What can hang from each mark
nobas: kovuv
memol: rogi
dison: gakam
fuzoge: bemi dison fopo
kovuv: bemi dodev dupez kigor nobas vipe
dodev: kovuv
fopo: dison dodev
rogi: kovuv vipe
gakam: bemi nobas rogi
dupez: fopo fuzoge memol vipe
bemi: gakam
vivuka: dupez gakam memol vipe
vipe: dupez gakam kigor memol vivuka

Each row was made from one small tree. The marks that hang from a mark follow it in brackets, in alphabetical order. Every link used is in the known rows. Write each row's tree.
Each row is shifted at random along 4 fixed directions that mean nothing.
Known rows
rogi(kovuv vipe(dupez gakam(nobas) kigor memol vivuka)): [ -77  122   77  -30  -81 -381   13 -438 -162  126  305  -96 -101   67
   89 -200 -159 -438  332   69  -79  -53  -11  -31 -343  468   -4   57
   78  243  310 -211 -174  356 -142  134 -454   47  225  232  -73  211
 -234 -164   85  270  396 -320 -103   53 -369 -110   18  -68]
fuzoge(bemi(gakam(rogi)) fopo(dison)): [ -73   96   71    9   29 -124   80   73 -198   45  -59  -72 -134  -10
  -47   72   84  -95 -142 -126  -39  101   57 -172 -223  141    8 -251
    1  -27   13 -116   97  -68  -15 -152 -112  232  -90  -54   48   40
   45 -100   -4   51  167  -75    1 -157 -196   18   52  131]
fopo(dison dodev(kovuv)): [   8  161  -24   32  179 -110  139   32  -99 -163  -88 -134  -75  -54
 -130  -69  -11 -187   -7  -33  179   67   74 -137 -229  -37  -38 -163
    8 -107   89  -93   62 -108   46  -35  -48   34  -70  -33  143 -148
   67 -120   30 -196  -48  -74   83 -129  -34  -92   94   68]
fopo(dison(gakam(bemi nobas(kovuv) rogi(vipe))) dodev): [-160  196  -23  -94  227   -2    1  109 -142  147   -1    9 -220   67
   29  -76  177  112  -39  193 -156   62  187   54  307   75  130  -63
   18 -168  305   29  161   39   59  -99  -35  100   30  134  -46   35
   55   83  163  107 -150   -4  100   82  -10  -51  -14 -105]
vivuka(dupez(fuzoge(bemi dison fopo)) memol): [ -18 -161  227    3  181 -160  174  298  -10 -253 -379  -55 -130 -161
  -96  151   17  133 -136 -140  164  179  -53  -10 -205   46  232 -180
  -93 -160 -192  -34  126  -60    8 -241   36  253 -224  -63  177  -16
  172  -64   35 -218  -13 -251   70 -123   19  -16  145  134]
vivuka(gakam(bemi nobas(kovuv) rogi) memol vipe(kigor)): [-186   16  152 -127   -7 -203  140   44 -250   47  -83  -73 -137   16
  -71   76   57  246 -169 -118 -112  138  147   87  205  321  243   54
   22   15  199   38   98   44 -171 -145 -256  183  -82   25   19  277
   24   85  126  270   45 -155   13  -54  -97  141  -60  -33]
vipe(gakam(bemi rogi) vivuka(dupez(fopo) memol)): [ -62   38   85 -182  104 -106  114  178   -5 -147   45   -5  -74  -88
   68  -94 -204 -216   45  101  -25   49  -48  -65 -161  203  144   10
   81   34  223  -38   51  158  -63  -75 -127  131  -21  190   31   46
 -117  112    5   -4  108 -196 -125    2  -93   15   78   10]
kovuv(dupez(fopo vipe(memol)) nobas): [ -43  -11  150  -12  408  100   53  328  183 -253 -272   41 -180 -138
   -6   34 -132  242   35  183  193  -77  -69   93  209   23  426  -66
   17 -124 -111   52  -36   49   52 -123  171   11  -40  138   78  -97
  264   60  159 -172 -376    1 -142  182  305  -89   18 -147]
gakam(bemi nobas rogi(kovuv(dodev dupez(vipe)))): [-224  126   18  -64  267 -135  182  -11  -31 -158   98 -135 -192   -7
 -126   25  -44 -113   29 -102   96  139   93  -78  -53  269   80 -251
  144 -186  199 -157  -56  -57 -129  -13 -272  118   -3   95   43 -131
  -71  -19  -22 -131   94  -27 -131  -84 -131  101   45  146]
memol(rogi(kovuv(dodev dupez(fopo) vipe))): [ -69  137   12  -29  382   78   29   92   50  -64   53  -11 -197  -82
  -65  103  -42  -15  132   42   92   -7   21   57   48   80  238 -219
   96    7   37 -117 -109  -20  -35 -129  -95  -11  -39  163  -15 -173
   61  -58  -14 -124 -118  -17 -105   38   48  -26    9   60]
dupez(fuzoge(bemi) vipe(kigor)): [ -47   57   84   62  261  -84  107   64  119  -99 -213  -70 -204 -124
  -45   64   -9  334    0   58  231  -29   29  111   58   62  266 -122
  -15 -204  -37  -48   16  -28  -19 -200  -20   99  -30 -146  163  -51
  168 -198  241 -117  -34  -11  -39    5  -42 -120  -51  -37]
fuzoge(bemi dison(gakam(rogi)) fopo): [ -11 -132  180  -68   29  -53  -34  380  -62  -71 -374  142 -147  -18
  193   65   71  -27 -150  -35 -218  195 -168 -188 -192   51   84 -136
   -2   31 -182   20  163  125   34 -116   84  290  -84   52  -99  197
   91  207  -68  146  -44 -102  -51  -28   57    1   91  -13]
dupez(fopo fuzoge(bemi)): [ -46   90   40   48  314  -77  105   51  128 -134 -115 -135 -210 -143
 -147  120   30  171   10   33  253   20   72   59  -15    7  183 -212
   10 -215   17  -69   -5 -116  -12 -249  -13   93  -81 -144  188 -173
  138 -213  141 -209   19   -9  -11  -55  -34 -120  -23   66]
vivuka(dupez(fopo vipe(memol(rogi))) gakam(bemi)): [ -25   84   74 -173  315  -38   92  202    6 -127  -44   20 -134 -121
   53  -82 -120   27   66  158   96   -7  -53  119   22   91  230   21
   13  -62  134   -4   63   86   -9 -219  -68   58  -90  131  107  -78
   28   83   10 -156   44 -132  -59    6   12    4   50   44]
bemi(gakam(nobas rogi)): [-175  -81  115   13   93   -3   14  107  -79   -7 -269  -16 -155   15
  -11  138  100  198 -190  -62  -93   65  125 -129  161  176  179  -16
   19  -43   -1   60   71   16    3 -173  -16  159  -28 -100  -30  201
  205  140  127  178  -97   66 -107  -81  175   59  -32 -118]
fopo(dodev(kovuv(kigor))): [  21   65   41   32  233    2   -4  192    1 -153 -186   10  -82  -45
   25  -12  -65   34  -36   58  105   -6   28  -22   18  -69  128  -82
   40  -32   27   51   74    3   63   15   61  -43  -12   70   78  -31
  139   37   88  -95 -224   63   40   18  172  -52   20  -75]
dodev(kovuv(bemi(gakam(nobas rogi)) dupez kigor vipe)): [  23  177    4 -132  198  -55   -6  176 -125 -174  310  -81  -74   93
  -11 -133 -362 -416   54   34   24   -3  -23  -80 -120  257   54 -327
  211   67  251 -104  -34   50 -186  174 -190  -24   62  347   38 -163
 -139  105 -178  -73  143   43 -119   39 -173  106  -64   60]
vivuka(dupez(fopo(dison)) gakam memol): [   3   82  105 -200   49   35  -38  189 -161  141   -1   64  -36  -12
   35  -55   78  -60  -77  108 -258   -6  -55   24  186  123  172   24
  -27  258   57   42   75  148   70 -284   34  -28  -88  141  -62  102
  -61  181  -34  209   82 -112   57   67   -1  170  -31   -3]
vipe(gakam(nobas) memol(rogi) vivuka(dupez(fuzoge(bemi)))): [  81 -135  114 -147  270  -97   49  318  102 -310 -112   88  -99  -90
  188 -201 -306 -119  188  256  153  -45 -110   10 -249  135  174   62
    3  -85  142  -54  126  274   28  -49   41  102   54  260  118  -21
   40  101   84 -139  -30 -223 -118   60    6 -169  152 -143]
fuzoge(bemi fopo(dison)): [  67   -5   83  -42  177   13  -30  303  -10  -50 -165   75 -122  -56
  111  -30  -21  -21  -77   90   -1  -12  -59  -33  -92  -76   80 -150
  -23   36  -42  -14  164   84  104  -73  151  118    1  103   38   10
   83   18   77  -58  -62  -35   41   47   19  -63   96  -36]
bemi(gakam(rogi(vipe(dupez(memol))))): [-117   73   76  -17  110 -142   93  -76 -102   53   -5  -43  -95    6
  -23  -27   -3 -101  -34  -31  -87   51   97 -153  -71  230   96  -77
   44   56   -7  -63  -11   88   12  -99 -124  125   17  -29   -6  127
   45   15   10   50  120  -99 -125  -24    6   33    0    7]
gakam(bemi nobas(kovuv(dupez kigor))): [ -29   57   40 -152   71  -90  -95  170  -79  -34  156   92  -56  100
   75  -73  -20 -126  -46   91 -185   33   -7  -64   56  249    2 -183
  116  128  102   10   25  159  -46   71  -67   47  122  218  -90   57
 -104  159  -60  228   26   65  -79   69   39  169 -114  -50]
nobas(kovuv(dodev dupez(memol) kigor vipe)): [ -59  253  -22  -96   76 -161   56  -45 -122    6  397  -12   -4   36
 -176  -56  -32 -261   82  -23  -13   67   51  -73 -146  357    5 -410
  127  121   -3 -184 -177  -16  -86   -7 -274   11   40  165  -15 -161
 -195 -132 -227  163  156  -77 -106   72 -206  173 -189  163]
dison(gakam(nobas(kovuv(kigor)) rogi)): [ -65   65   11 -151  240  -36  -59  186  -16  -11   32  117 -123   24
   57  -46  -65   19   47  200  -66  -21   51   98  257  123  167  -92
   70  -80  214   64   41   93    0   12  -37    3   92  168  -14   46
   69  143   54  136  -80   74  -18  127   24   10  -90 -115]
gakam(nobas(kovuv(bemi)) rogi): [-135   54   19  -17  167  -80   35   47  -30  -20  -52  -50 -184  -10
 -130   81   44  194  -68   37   29   46  207  101  176  149  170 -137
    6 -122  141   24   24  -40  -56  -72 -111   90   37  -12   22    5
   94  -28   86  129  -81   45  -24   26   26   33 -101 -103]
kovuv(dupez(fopo(dodev)) kigor nobas vipe(gakam memol)): [ -20   87  192  -82  -59   57 -125  281 -102  -43  -14  123  -27   75
  124  -45   20 -141   11  134 -290   49 -255 -239  -97  338  182 -133
  143  293 -158  -44  -99  241  -19  -38  -23   35    6  312 -246  109
  -96  182 -146  419 -204  -75 -217  168  142   72 -135 -121]
memol(rogi(vipe(gakam(bemi nobas) kigor vivuka(dupez)))): [-152  -19   83  -23  -63 -357  154 -172 -140 -112   53 -194 -154  -26
   15   28  -64 -203  115 -105   43   96    3 -114 -434  398   28   25
   88  -46  263 -238  -54  100 -174  -63 -453  212  -32   46   24  110
 -161 -191   46   61  270 -288 -133 -230 -245  -45   75   74]
fuzoge(bemi dison(gakam) fopo(dodev(kovuv(kigor vipe)))): [   7  203   23   59  294 -124   57  141  -92  -83  -20 -146 -248 -100
  -90   33  -85  -36   71   -3  273   50   55  177 -130  -15  193 -343
    9 -196  162  -91   39 -178  -96   -2 -168   92 -150  132  199 -210
   97 -244   84 -229   55 -101  172  -28 -268 -178   34  160]
vipe(dupez gakam(bemi nobas(kovuv)) vivuka): [-181   27    2   60  253 -329  281 -144   47 -319   61 -238 -189 -142
 -263   -3 -224  -29  157  -15  537  -20  222  113 -225  213  220  -80
   -9 -361  338 -128  -54  -97 -164  114 -346  144   14   -2  325 -159
  140 -336  286 -194   69 -215  -50 -124 -194 -249  103    7]
kovuv(dodev dupez(fopo memol(rogi) vipe) kigor nobas): [ -46  194   40 -153  305    4   32  269   73 -142   74   42 -128  -54
   14  -15 -105 -104  131  141  -34    8 -116  -51  -59  262  214 -295
  180  -16  -29 -142 -146   13   23 -190  -62  -17  -42  231  -55 -200
  -62   27 -224  -41  -24   -7 -255  130   42  141  -99  115]
dupez(fopo(dison(gakam(nobas))) memol(rogi) vipe): [ -89  291  -52 -151  297 -113  113   15  -20  -14   24 -145 -252  -46
  -91  -69   81 -131  157  188   -5   34  -15   -5  -27  230  106 -252
  109 -230  227 -182  -94  -86   32 -358 -192  114  -95  -50   28 -176
  -22 -126  -75  -97  258 -116  -93  -64 -168  -32  -98  159]
rogi(kovuv(kigor) vipe(dupez gakam memol)): [-119   -4  149  112  139 -159   54 -170  -62   10  -91  -54 -146  -25
  -15   69  -24   12  124   -2   98  -35    4   33  -16  207  307   24
    6   70    7  -76 -119  185  -27   38 -194   15   53  106   -1  138
   75 -157  191   68 -105 -187  -49   62   31 -134   20 -107]
dodev(kovuv(bemi(gakam) dupez(fuzoge) vipe)): [  -3   82   54   56  203    9   74  135  -33 -186  -78 -138 -115   13
 -164   82 -103  -19  -49  -85  130   37  -14 -113  -46  140  200 -268
   76  -26  -65  -39  -29  -83 -115 -103  -55   48  -90   12  110 -167
   95  -35  -20  -88  -42    4  -82  -49   43    2  -74   37]
vivuka(dupez(fopo) gakam(bemi)): [ -46   75   43  -98  264  -74  117   99    1 -133  101 -100 -114 -116
 -103   11 -107  -57   -4   29  182   14   23   86    7   40  158  -69
   32  -72  218  -24   38  -30  -59 -114 -100   -1 -100   67  197 -149
    0  -37   69 -184  130  -58   34  -61  -88    7   65  123]
memol(rogi(kovuv(dodev kigor) vipe(vivuka))): [ -81  -78  110   47  147 -202  187   -6   -8 -349 -107  -21  -32  -45
  -11  120 -136 -353  125 -188  172  138 -139 -302 -523  178   39 -160
  174  -98 -115 -293  -40   42  -11  -47 -182  121  -30  137   43  -72
  -21 -126 -151 -236 -103 -253 -110 -151    7  -53  197  139]
vivuka(gakam(bemi nobas(kovuv) rogi) memol): [ -99  -16   91 -188  159 -153  112  184  -98 -123  -36   30  -67  -10
  -30  -40  -79   -7 -100   -4  -45  103   89   -9   80  199  114  -25
   83  -48  167   45  139   55  -69  -57  -84  120    9  113   60  107
   23  192   16   54    7  -88    7   -7  -16  122   31  -18]
vivuka(memol(rogi) vipe(dupez)): [ -23  113    0 -176   52 -140   32 -119 -226  204   71  -81  -94  -37
  -48  -55   46  -39   57  -17  -82  -17  164  130   38  250   97   25
  -53  217  177  -53   25   80  -93 -200 -282   91  -48   52  -53  161
  -96  -71    3  164  241 -157   -3  -49 -140  112  -66    7]
dodev(kovuv(bemi(gakam(rogi)))): [-111  112   14   51  -14  -27  -43  -41 -182  182 -135  -95 -163   61
  -46  130  126  119 -160 -109 -197   58  165  -65  123  179  112  -94
   12  136   50   67   23  -30  -78 -171 -143   90  -44  -98  -79  151
   44   48   21  299   59   97  -53  -67   19  127 -151  -55]
fuzoge(bemi dison(gakam(nobas rogi(vipe(dupez)))) fopo): [-100  190  -16 -102  226 -290   25 -137 -149  177  259 -163 -304  -43
  -19  -97  -73 -199  186   59   71   18  213  251  -94  197   68 -202
  -33 -101  425 -141    6   11 -142   10 -357  144   27  186   87  -41
  -92 -198   79  -73  450 -157   80   18 -488  -84   56  127]
bemi(gakam(rogi(vipe(vivuka(dupez))))): [-128 -185  162   80  298   83  103  255   68 -173 -348   53 -159 -111
   43  124 -124  288 -115   31  166  -47  112   28  214  -52  417  134
  -64 -154  -39   81  163   64   89 -127  161   86  -65   60  143   93
  352  100  314 -185 -381  -55  -41   29  303 -125  173 -192]
dison(gakam(bemi nobas(kovuv(dupez(fuzoge))) rogi)): [-219   67   59  -45   61 -317  252  -38 -120 -267  -35 -205 -125   32
 -287  140  160  -97  -42 -208   68  308   17 -258 -235  381  -13 -316
  114 -337   93 -166  -70 -173 -191 -123 -367  294 -139 -174   70  -88
  -16  -97 -119   44  155 -109 -106 -310 -128   55  -42  215]
fopo(dison(gakam(bemi rogi)) dodev(kovuv)): [ -24  211  -32 -108  155   54  -15  213 -155   57 -106    8 -134   55
  107 -125   79  -79  -57  143 -186   95   27 -103   92   -7   25  -69
   38  -23  242   55  177   57   52  -48    6   93  -36  102  -73   35
   -3  196   33   91  -81   55   50  -10   17  -25   17  -56]
bemi(gakam(nobas(kovuv) rogi)): [ -71  145  -67 -137  118 -309  138 -137 -131  -97  329  -70  -19   12
 -150 -132 -167 -447   64  -71   75   65  146 -168 -304  275 -192 -234
  123  -69  228 -140  -15  -52 -112   36 -263   78   96   28  146  -84
  -82  -67 -120  -52  340 -102  -48 -120 -303   63    8  164]

Write each row's tree
[-141  -21   66   22  -81 -162   36  -90 -102   66 -108  -80 -128   20
   21   90  143  -52  -89 -129 -143  103   17 -223 -169  232   16  -11
   73  128  -39  -73   -1   92  -56 -132 -171  165   10  -57  -81  187
 -100  -49   51  199   66 -114 -104  -82  -16   45  -38  -13] -> rogi(vipe(gakam(bemi)))
[  -7   44  102 -205   20 -188  133   80  -98 -169  147  -55   24  -54
  -24  -91 -153 -376   24  -28  -18   87 -119 -116 -276  242   15  -50
  104  103  163 -104   54  103  -95 -146 -189   96  -88  166   88  -17
 -192   66 -127  -21  294 -248   -8  -99 -188  116   88  165] -> vipe(vivuka(dupez(fopo) gakam(bemi) memol))
[ -73  -24  112   33  178  -96  205   44  -43 -249 -174 -155 -132 -131
 -206  162  -42   81   32 -122  287   47   72    0 -136  222  280 -157
   26 -141  -33 -184  -43 -116 -111 -190 -217  201 -171  -10   91  -61
  136 -226   66 -138 -119 -170  -69 -172   23  -50   40   31] -> kovuv(dupez vipe(vivuka(memol(rogi))))
[ -12   66   72   27   -6 -109  -62  125 -145   63 -269   23 -147   -7
   56   25  151  -23 -116  -70 -187  135   50 -120 -172   31  -24 -104
  -53  137  -93   56   94    1   60 -125   -3  139  -56  -22  -59  136
   70   80  -29  162   38  -63   38  -46   52   36   18   13] -> fuzoge(dison fopo(dodev(kovuv)))
[-166   56  126 -110 -110 -144 -114  -36 -220  222   81  143  -55  146
  168  -73  120   -2   -7   26 -418  104   65  -82   54  393   45  -15
   27  296   10    1  -67  320  -49   -1 -212  102  169  229 -277  325
 -126  220  -87  556  -46  -82 -159  166   19  196 -122 -171] -> gakam(nobas(kovuv(dodev dupez)) rogi(vipe(kigor memol)))
[ -71   84  150  -10  156 -188  182   28    4 -212 -112 -113 -159 -108
  -19   41 -100   38   90   52  159   59  -71  -15 -246  248  278  -43
   62 -129  142 -137  -52   68  -66 -144 -245  194 -111  -17   95   11
   95 -117   65   -5  119 -186 -158 -130  -44 -127   56   40] -> vipe(dupez(fopo memol(rogi)) kigor vivuka(gakam(bemi)))
[  35  243   80  -34  373   90    1  208   83  -49   26   28 -182    6
  -37   10   20   -6   73  256  -57  -17 -106  -19  203   95  276 -303
  103  -37    8  -77  -81   75  155 -190  160  -59   -4  121   -8 -184
   63   -7   12  -90  -65   42  -70  158  101  -20  -92   28] -> rogi(kovuv(dupez(fopo(dison) fuzoge memol) kigor))
[  23 -261  372  -60 -275 -186   62  220  -92 -349 -429  189  167   71
  211  -67  -60 -213  -56  -62 -213  202 -454 -517 -535  349   63  127
   36  226 -390  -53   49  429   16  -61  -16  268   -2   43 -140  362
   29  326 -175  411  -81 -309 -258  -86  231    1   99 -160] -> vipe(dupez(fuzoge) kigor memol vivuka(gakam))
[-125   15   58  112  218  -58  101   58  -55  -93 -200 -164 -201  -32
 -112  183  -88   97  -83 -137   96   34  136  -35   52   85  250  -92
   70  -94   32   -2   29 -117  -87  -84  -58   48  -82   18   87  -17
  163  -44   98 -124 -169   10  -40  -29   87  -19   26  -25] -> dodev(kovuv(bemi(gakam(rogi(vipe))) nobas))
[-200  166  -50  -27   37 -275   78 -253 -153  128  136 -139 -174   -6
 -231   78  162   44   -9  -82  -10   81  323   51   44  298  -32 -161
    1  -73  211  -73  -67 -131 -115 -129 -340  127   29 -151   16   51
  -21 -167   45  214  231   -3  -17 -122 -199   91 -147   53] -> gakam(nobas(kovuv) rogi)
[-152  101   59 -130  222   23  -71   32  -73  248   87   -1 -219  -18
   86  -29  -46  127   21  199 -185 -126  242  238  441  193  317  104
   -6   93  327   87   68  145    7 -257  -58    1   35  213  -20  161
   47  144  214  109   87  -44   -2  163  -19   72  -40 -132] -> bemi(gakam(nobas rogi(vipe(vivuka(dupez(fopo) memol)))))
[  83  113   78 -197  195   99 -149  307  125   15  -28  274  -86   60
  272 -186  -27 -230   25  269 -467  -16 -280 -199   81  114   33 -123
  184  340 -196   45  -16  325  166 -141  256  -43  144  206 -226   99
  -86  381 -147  138   21   12 -209  250  239  152  -75  -66] -> rogi(kovuv(dupez(fopo memol vipe)))
[  39   31   67   10  362   -4   33   46   47  -46 -139   -1 -160 -143
   46  -10 -145  258  130  191  281 -119  103  250  110   -6  320   30
  -62 -105  167    2   10  107   29  -44  -35   28   35   62  113   12
  226 -149  254 -123 -188   -7   -3   81   66 -197   25 -180] -> vipe(kigor memol(rogi))
[ -78  216  103  -24  -46  -91  -24  -74 -162  169  -42   26  -92  105
   64  -66  305 -260  -19   56 -462  146 -127 -320 -149  220  -55 -130
   89  261 -139 -119  -39  199  148 -214  -38   99    6   12 -255  161
 -111   91 -133  275   92 -187  -62    1   84   58  -24   41] -> rogi(kovuv vipe(dupez(fopo(dison dodev) memol)))
[-142  -44   89 -199  -67  -80  -36  235 -117  -36  -15  200  -18  103
  166  -87  -25 -106  -95   33 -313  132   10 -200  -41  293    4   39
   84  150   72   49  156  232  -19  -51  -59  154  108  235 -136  216
  -91  394 -104  424  -12  -61 -150   71   34  186    3 -121] -> vipe(vivuka(gakam(bemi nobas(kovuv(dodev)) rogi)))
[-136  -52   97   53  141  -39   77   38  -58  -17 -208  -16 -125  -26
  -13  125   32   80 -137 -105   -6   52  103 -158   29   86  157  -24
   32  -32  -84  -11   68   11   22 -153    1  124  -24  -63   32  131
  170   27  109  -28 -131  -25  -70  -54  129    0   46  -54] -> bemi(gakam(rogi(vipe)))
[  49  395  -11  -86   -6 -166  -11  -58 -121   29  308 -147  -74   52
  -51 -137  -78 -393  133   79 -205   82 -121 -132 -316  318  -96 -334
  228  212  147 -166 -155   26 -132  -44 -267    4    7  141 -101 -114
 -292  -76 -260  180  314  -81  -95   49 -263   69 -185  147] -> dupez(fopo(dodev(kovuv(bemi nobas vipe(kigor)))) memol)
[ -26  280  -40  -59  -95 -113 -184 -155 -207  345  173  -47 -123  130
  -21   27  224  -25   13   13 -356    5  120   -4  155  335  -38 -176
   28  330   90   -3 -110   54  -72 -188 -227  -30   45   -4 -194  112
 -208    0  -90  473  323  152  -63   14 -128  253 -322   19] -> dodev(kovuv(dupez(fuzoge) kigor))
